Here is a tiny trained network, its code and every weight. The questions are about switching its units off for an input and a target symbol, where a switched-off unit gives its printed mean instead of its output.

import numpy as np


def w(rows, s, z=0):
    codes = np.array(rows[::2]) - 128.0
    scale = np.full(codes.shape[1], s)
    scale[-1] = z or s
    return codes * scale


def norm(h):
    return h / np.sqrt((h * h).mean(-1, keepdims=True) + 1e-5)


def softmax(a):
    e = np.exp(a - a.max(-1, keepdims=True))
    return e / e.sum(-1, keepdims=True)


def log_softmax(a):
    a = a - a.max(-1, keepdims=True)
    return a - np.log(np.exp(a).sum(-1, keepdims=True))


def net(x, mask):
    ids = ['αβγδθμτφ'.index(c) for c in x.split()]
    T = len(ids)
    res = E[ids] + P[:T]
    u = 0
    for l in range(3):
        r = norm(res)
        for j in range(2):
            rows = slice(2 * j, 2 * j + 2)
            q, k, v = (r @ M[l][rows].T for M in (Q, K, V))
            z = softmax(np.where(np.tri(T) > 0, q @ k.T / 2**0.5, -1e9)) @ v
            o = O[l][rows]
            res = res + np.where(mask[u + j], z, o[:, -1]) @ o[:, :-1]
        u += 2
    return log_softmax(norm(res)[-1] @ U[:, :-1].T + U[:, -1])


Q, K, V, O = {}, {}, {}, {}
E = w([
[78,180,70,179,77,96,75,170,111,137,250,35],'α',
[202,69,132,68,152,146,88,134,148,154,109,59],'β',
[231,134,81,42,112,144,110,111,165,155,131,130],'γ',
[130,131,105,134,71,201,143,65,207,76,101,98],'δ',
[201,122,162,110,136,132,126,102,86,55,135,180],'θ',
[182,120,229,119,134,159,134,81,79,119,112,109],'μ',
[69,26,149,47,159,177,98,91,145,98,126,110],'τ',
[104,119,146,92,83,168,130,120,90,117,51,137],'φ',
],0.019)
P = w([
[97,228,223,67,4,111,190,107,178,76,187,118],'0',
[129,144,72,68,169,144,122,91,134,84,96,65],'1',
[128,158,122,89,154,147,88,105,129,77,102,72],'2',
[136,152,121,98,159,159,85,136,114,101,104,92],'3',
[140,147,129,123,150,148,73,137,117,104,95,100],'4',
[141,138,129,134,149,152,76,129,110,104,92,114],'5',
[139,130,121,142,147,147,74,123,109,113,91,127],'6',
[145,119,124,150,138,146,80,118,102,123,89,139],'7',
[148,118,121,158,129,138,75,110,100,139,93,151],'8',
[144,110,122,168,119,138,75,97,100,149,101,161],'9',
[145,117,124,182,106,126,73,91,101,171,112,181],'10',
[152,105,132,191,112,137,70,83,99,174,117,192],'11',
[148,88,125,193,119,148,61,66,103,190,111,206],'12',
],0.015)
Q[0] = w([
[16,111,205,76,176,87,204,225,9,110,115,175],'L0H1',
[163,125,71,140,136,146,160,196,202,136,118,77],'L0H1',
[154,167,127,162,82,176,95,129,145,142,120,153],'L0H2',
[183,146,113,58,104,139,98,74,134,142,125,133],'L0H2',
],0.012)
K[0] = w([
[124,204,92,91,137,97,196,209,133,67,150,4],'L0H1',
[146,125,118,147,131,153,128,141,106,117,44,150],'L0H1',
[108,180,110,132,102,144,104,82,83,133,146,128],'L0H2',
[130,99,128,182,127,177,101,95,120,169,107,194],'L0H2',
],0.014)
V[0] = w([
[65,80,156,102,166,84,129,182,136,87,178,155],'L0H1',
[128,109,116,151,151,163,91,137,255,152,147,132],'L0H1',
[124,171,55,115,66,139,10,142,74,155,194,157],'L0H2',
[85,123,120,187,134,118,77,106,72,93,155,29],'L0H2',
],0.0078)
O[0] = w([
[64,136,172,119,57,112,46,94,151,138,193,127,3],'L0H1',
[162,61,112,105,127,116,172,141,168,217,144,43,159],'L0H1',
[122,48,141,50,124,70,134,99,58,97,110,129,140],'L0H2',
[255,83,121,154,47,166,133,133,127,109,78,130,164],'L0H2',
],0.0097,0.0079)
Q[1] = w([
[96,56,107,74,131,120,161,84,195,202,204,28],'L1H1',
[147,99,87,164,141,110,98,99,139,112,118,145],'L1H1',
[69,155,98,184,121,95,170,201,89,126,237,109],'L1H2',
[173,10,82,82,24,190,89,59,73,90,89,138],'L1H2',
],0.013)
K[1] = w([
[117,170,101,144,146,95,141,191,178,93,180,77],'L1H1',
[118,115,161,150,124,89,171,89,125,157,162,203],'L1H1',
[102,182,202,78,191,138,92,105,194,168,100,156],'L1H2',
[142,127,135,102,5,93,207,180,127,89,194,167],'L1H2',
],0.013)
V[1] = w([
[157,193,144,196,163,76,181,107,90,175,167,72],'L1H1',
[203,176,92,146,167,53,154,178,154,73,110,207],'L1H1',
[153,108,157,64,33,129,155,126,121,90,96,142],'L1H2',
[191,6,159,45,181,231,68,2,158,106,48,193],'L1H2',
],0.0069)
O[1] = w([
[87,166,145,214,188,122,78,157,169,152,57,132,111],'L1H1',
[124,73,89,147,128,107,68,152,246,146,151,119,101],'L1H1',
[152,35,80,164,195,92,108,126,106,194,72,136,254],'L1H2',
[120,121,176,110,111,76,125,27,155,126,100,125,18],'L1H2',
],0.013,0.0071)
Q[2] = w([
[86,150,110,116,143,150,139,198,132,116,225,138],'L2H1',
[161,60,123,90,125,114,97,80,132,101,90,162],'L2H1',
[168,96,111,121,109,77,106,58,136,106,10,173],'L2H2',
[85,182,115,127,139,177,76,201,104,116,162,186],'L2H2',
],0.013)
K[2] = w([
[210,70,46,150,148,158,64,179,70,117,87,118],'L2H1',
[133,154,201,91,143,70,174,187,142,145,187,161],'L2H1',
[68,254,170,136,108,17,175,125,171,85,139,133],'L2H2',
[144,99,114,165,159,182,62,165,52,138,161,129],'L2H2',
],0.011)
V[2] = w([
[131,114,172,52,121,137,74,222,83,244,106,101],'L2H1',
[101,99,23,2,146,115,139,85,169,126,176,170],'L2H1',
[226,206,154,187,163,79,91,115,151,152,248,93],'L2H2',
[110,111,176,116,205,101,52,185,35,112,135,195],'L2H2',
],0.0098)
O[2] = w([
[30,55,165,148,67,20,161,79,199,110,136,205,94],'L2H1',
[103,81,102,175,118,220,86,146,95,101,173,234,131],'L2H1',
[144,69,92,233,200,97,155,9,116,128,176,214,103],'L2H2',
[36,201,208,112,206,136,53,115,108,93,99,122,10],'L2H2',
],0.012)
U = w([
[63,76,88,133,206,55,163,179,49,149,89,137,2],'α',
[103,138,186,144,65,3,212,128,170,88,165,138,149],'β',
[124,112,117,170,135,142,51,75,176,87,215,198,193],'γ',
[175,115,112,172,164,163,204,195,148,214,169,95,122],'δ',
[148,226,132,241,220,158,75,105,29,147,98,154,98],'θ',
[129,163,164,120,206,80,147,24,130,136,168,63,204],'μ',
[144,102,160,26,96,153,129,38,7,25,112,131,26],'τ',
[59,155,180,107,86,147,29,143,160,215,131,84,200],'φ',
],0.0075,0.0052)

Each question gives the input, a string of symbols that net reads in full, and the target symbol t.
The units are the heads (2 rows each of Q, K, V and O). Each row of codes is followed by its name. A weight is (code - 128) times the scale printed after its matrix; where a second scale follows, it is the last column's (O and U).
mask holds one flag per head, layer by layer. A switched-off head (its flag False) gives its mean, the last column of its rows in O, instead of its output. The means were averaged over made-up inputs and are rounded, as every weight is.
A unit's drop is (log p(t) with every unit on - log p(t) with that unit switched off) / (log p(t) with every unit on - log p(t) with every unit switched off).
The circuit of an input: a set's keep is (log p(t) with only the set's units on - log p(t) with every unit switched off) / (log p(t) with every unit on - log p(t) with every unit switched off). Starting from all 6 units, units are removed one at a time, each time the one whose removal leaves the highest keep (on an exact tie, the one counted first), for as long as the keep stays at least 0.8.
circuit, biggest first: the units of the circuit, biggest drop first
unit that matters most: the unit with the biggest drop
which heads matter: for each layer, one digit per head in row order, 1 if its drop is at least 0.15 and else 0, layers parted by /
input γ δ φ γ δ φ γ μ δ δ, target γ: circuit, biggest first : L2H1
input γ δ δ θ δ τ τ α φ δ μ τ α, target γ: circuit, biggest first : L0H2, L2H1
input γ γ γ μ γ δ δ δ δ α τ, target φ: circuit, biggest first : L1H2, L0H2, L2H2
input μ α δ δ φ δ μ τ, target φ: circuit, biggest first : L1H2, L2H2, L0H2
input δ δ δ τ α, target φ: which heads matter : 11 / 00 / 01
input δ β γ μ δ τ μ γ α, target θ: circuit, biggest first : L0H1, L2H2, L0H2
input τ δ δ γ δ δ δ φ α φ γ, target τ: circuit, biggest first : L1H1, L0H1
input α γ δ γ α δ τ δ α δ α γ δ, target α: circuit, biggest first : L0H2, L2H1, L1H2, L2H2
input δ δ τ γ γ μ δ α γ δ γ τ β, target φ: circuit, biggest first : L1H2, L0H2, L2H2, L0H1
input γ α μ δ θ γ, target γ: which heads matter : 11 / 10 / 11
input β δ μ α μ δ γ δ γ γ α, target β: which heads matter : 01 / 00 / 10
input γ θ δ β γ α δ β δ δ τ γ, target φ: which heads matter : 01 / 01 / 01
input φ γ μ, target φ: which heads matter : 00 / 00 / 01
input φ δ γ γ δ γ δ δ γ, target φ: unit that matters most : L2H2
input θ γ α, target γ: which heads matter : 11 / 10 / 10
input β δ μ, target β: which heads matter : 01 / 00 / 10
input μ γ γ μ φ, target μ: circuit, biggest first : L2H1, L2H2, L1H1
input γ φ δ δ γ τ μ μ, target γ: circuit, biggest first : L2H1, L0H2
input δ α δ δ δ δ δ μ γ γ φ δ, target τ: which heads matter : 11 / 11 / 00
input γ β γ φ μ β θ δ μ γ γ γ μ, target γ: unit that matters most : L2H1
input α δ δ δ γ δ δ α δ τ δ α, target φ: circuit, biggest first : L0H2, L2H2, L0H1, L1H2
input τ τ δ, target τ: which heads matter : 00 / 10 / 00
input γ δ γ, target γ: which heads matter : 01 / 00 / 10
input θ γ τ θ α μ, target θ: which heads matter : 00 / 00 / 01
input θ θ β, target θ: circuit, biggest first : L2H2, L0H1
input τ δ γ α α α δ α, target τ: which heads matter : 01 / 10 / 00
input μ α δ τ β γ β φ α μ, target μ: unit that matters most : L0H2
input δ α γ δ δ δ μ γ, target θ: circuit, biggest first : L0H1, L1H2, L2H2, L0H2
input δ δ δ δ δ α δ δ μ, target θ: circuit, biggest first : L1H2, L2H2
input β δ θ α γ δ μ φ, target τ: which heads matter : 11 / 11 / 01
